Below are the code and all the weights of a small trained network. Each question names an input and a class and asks about switching units off, where a switched-off unit gives its printed mean instead of its output.

import numpy as np


def w(rows, s, z=0):
    codes = np.array(rows[::2]) - 128.0
    scale = np.full(codes.shape[1], s)
    scale[-1] = z or s
    return codes * scale


def f(y):
    return np.maximum(y, 0)


def log_softmax(a):
    a = a - a.max(-1, keepdims=True)
    return a - np.log(np.exp(a).sum(-1, keepdims=True))


def net(x, mask):
    res = np.array(x, float).reshape(1, 4) / 4 @ E
    y = f(res @ A[0][:, :-1].T + A[0][:, -1])
    res = res + np.where(mask, y, B[0][:, -1]) @ B[0][:, :-1]
    return log_softmax(res[-1] @ U[:, :-1].T + U[:, -1])


A, B = {}, {}
E = w([
[66,121,177,107,172,110,64],'x0',
[167,176,203,216,155,98,109],'x1',
[80,121,52,169,97,32,195],'x2',
[98,42,4,199,188,21,88],'x3',
],0.011)
A[0] = w([
[81,150,133,97,140,114,175,168],'n0',
[161,198,251,174,106,115,62,174],'n1',
[86,133,112,43,123,130,95,123],'n2',
[76,99,78,113,102,113,156,255],'n3',
[110,104,87,134,188,150,104,142],'n4',
[126,111,65,178,181,119,60,77],'n5',
[161,99,104,155,219,131,34,140],'n6',
],0.013,0.0061)
B[0] = w([
[193,91,107,71,90,123,99,163],'n0',
[119,130,189,104,16,2,147,252],'n1',
[115,185,53,152,212,158,110,168],'n2',
[205,150,59,29,142,88,171,223],'n3',
[197,61,147,200,70,79,85,176],'n4',
[156,101,201,32,140,60,109,206],'n5',
[179,2,237,57,80,38,45,202],'n6',
],0.0083,0.017)
U = w([
[70,110,133,170,162,145,122,1],'0',
[147,126,36,155,148,91,164,213],'1',
[156,103,152,164,146,88,96,106],'2',
[102,101,114,71,179,129,98,128],'3',
[156,96,176,82,66,113,109,128],'4',
[152,139,189,110,150,250,132,146],'5',
[115,142,85,101,94,182,131,130],'6',
[65,101,140,200,100,91,108,68],'7',
],0.015,0.0059)

Each question gives the input, the list of numbers given to net, and the class t.
The units are the neurons (one row each of A and B). Each row of codes is followed by its name. A weight is (code - 128) times the scale printed after its matrix; where a second scale follows, it is the last column's (A, B and U).
mask holds one flag per neuron, in row order. A switched-off neuron (its flag False) gives its mean, the last column of its row in B, instead of its output. The means were averaged over made-up inputs and are rounded, as every weight is.
A unit's drop is (log p(t) with every unit on - log p(t) with that unit switched off) / (log p(t) with every unit on - log p(t) with every unit switched off).
The circuit of an input: a set's keep is (log p(t) with only the set's units on - log p(t) with every unit switched off) / (log p(t) with every unit on - log p(t) with every unit switched off). Starting from all 7 units, units are removed one at a time, each time the one whose removal leaves the highest keep (on an exact tie, the one counted first), for as long as the keep stays at least 0.8.
circuit, biggest first: the units of the circuit, biggest drop first
k most important neurons: the k neurons with the biggest drops, biggest first
drop when u is switched off: that unit's drop, to one decimal
input [6,-7,-3,-7], class 5: circuit, biggest first => n2, n6
input [-4,-3,2,5], class 1: circuit, biggest first => n1
input [3,6,4,6], class 4: 2 most important neurons => n6, n5
input [-3,-7,-8,1], class 3: circuit, biggest first => n1, n2
input [3,-4,3,3], class 1: 2 most important neurons => n1, n3
input [-5,-2,1,8], class 4: 2 most important neurons => n5, n6
input [-3,-1,8,-5], class 1: 2 most important neurons => n6, n1
input [2,1,4,8], class 4: 2 most important neurons => n5, n6
input [0,-6,-6,2], class 3: 2 most important neurons => n1, n2
input [3,-2,8,4], class 1: 3 most important neurons => n1, n6, n3
input [-4,0,0,2], class 1: drop when n1 is switched off => 0.3
input [-3,6,2,0], class 7: drop when n1 is switched off => 0.0
input [8,-4,7,-7], class 3: drop when n2 is switched off => 0.2
